Here is a tiny trained network, its code and every weight. The questions are about switching its units off for an input and a class, where a switched-off unit gives its printed mean instead of its output.

import numpy as np


def w(rows, s, z=0):
    codes = np.array(rows[::2]) - 128.0
    scale = np.full(codes.shape[1], s)
    scale[-1] = z or s
    return codes * scale


def norm(h):
    return h / np.sqrt((h * h).mean(-1, keepdims=True) + 1e-5)


def f(y):
    return np.maximum(y, 0)


def log_softmax(a):
    a = a - a.max(-1, keepdims=True)
    return a - np.log(np.exp(a).sum(-1, keepdims=True))


def net(x, mask):
    res = np.array(x, float).reshape(1, 4) / 4 @ E
    u = 0
    for l in range(2):
        y = f(norm(res) @ A[l][:, :-1].T + A[l][:, -1])
        res = res + np.where(mask[u : u + 4], y, B[l][:, -1]) @ B[l][:, :-1]
        u += 4
    return log_softmax(norm(res)[-1] @ U[:, :-1].T + U[:, -1])


A, B = {}, {}
E = w([
[4,147,198,132,90],'x0',
[128,132,126,132,131],'x1',
[74,23,202,203,106],'x2',
[129,128,127,127,124],'x3',
],0.004)
A[0] = w([
[150,2,219,180,193,155],'0.n1',
[203,15,155,227,220,21],'0.n2',
[218,130,58,117,114,71],'0.n3',
[214,43,151,238,186,3],'0.n4',
],0.005,0.0047)
B[0] = w([
[180,70,119,193,42,254],'0.n1',
[233,154,53,187,2,186],'0.n2',
[123,47,149,148,188,185],'0.n3',
[242,91,55,245,59,171],'0.n4',
],0.0059,0.0049)
A[1] = w([
[224,123,221,75,211,54],'1.n1',
[170,52,60,181,120,167],'1.n2',
[77,69,177,190,97,3],'1.n3',
[76,226,94,84,2,148],'1.n4',
],0.0058,0.0051)
B[1] = w([
[254,133,104,102,164,149],'1.n1',
[101,189,113,52,149,254],'1.n2',
[56,44,201,161,91,163],'1.n3',
[60,197,217,72,171,198],'1.n4',
],0.007,0.0057)
U = w([
[245,183,13,15,231,234],'0',
[20,12,240,231,1,230],'1',
[248,22,52,242,2,254],'2',
[63,28,67,195,207,2],'3',
[56,50,58,234,224,2],'4',
[18,238,211,25,200,253],'5',
],0.0064,0.0053)

Each question gives the input, the list of numbers given to net, and the class t.
The units are the neurons (one row each of A and B). Each row of codes is followed by its name. A weight is (code - 128) times the scale printed after its matrix; where a second scale follows, it is the last column's (A, B and U).
mask holds one flag per neuron, layer by layer. A switched-off neuron (its flag False) gives its mean, the last column of its row in B, instead of its output. The means were averaged over made-up inputs and are rounded, as every weight is.
A unit's drop is (log p(t) with every unit on - log p(t) with that unit switched off) / (log p(t) with every unit on - log p(t) with every unit switched off).
The circuit of an input: a set's keep is (log p(t) with only the set's units on - log p(t) with every unit switched off) / (log p(t) with every unit on - log p(t) with every unit switched off). Starting from all 8 units, units are removed one at a time, each time the one whose removal leaves the highest keep (on an exact tie, the one counted first), for as long as the keep stays at least 0.8.
units of the circuit, in order: the units of the circuit, biggest drop first
most important unit: the unit with the biggest drop
top k neurons: the k neurons with the biggest drops, biggest first
drop when u is switched off: that unit's drop, to one decimal
input [8,-8,0,4], class 5: most important unit : 0.n1
input [5,-5,0,-3], class 5: top 2 neurons : 0.n1, 0.n3
input [2,5,0,-7], class 5: top 2 neurons : 0.n3, 1.n4
input [1,-4,-5,6], class 5: units of the circuit, in order : 1.n4, 0.n4
input [8,8,0,0], class 5: top 2 neurons : 0.n1, 1.n4
input [-1,-7,8,3], class 2: units of the circuit, in order : 0.n2, 1.n4
input [7,8,0,5], class 5: top 2 neurons : 0.n1, 1.n4
input [1,-5,-6,-1], class 5: top 2 neurons : 1.n4, 0.n4
input [1,6,-8,6], class 5: top 3 neurons : 1.n4, 0.n4, 1.n1
input [2,4,-6,3], class 5: drop when 1.n4 is switched off : 0.2
input [0,-6,-1,5], class 0: drop when 0.n4 is switched off : 0.3
input [3,-2,-1,-3], class 5: drop when 0.n1 is switched off : 0.2
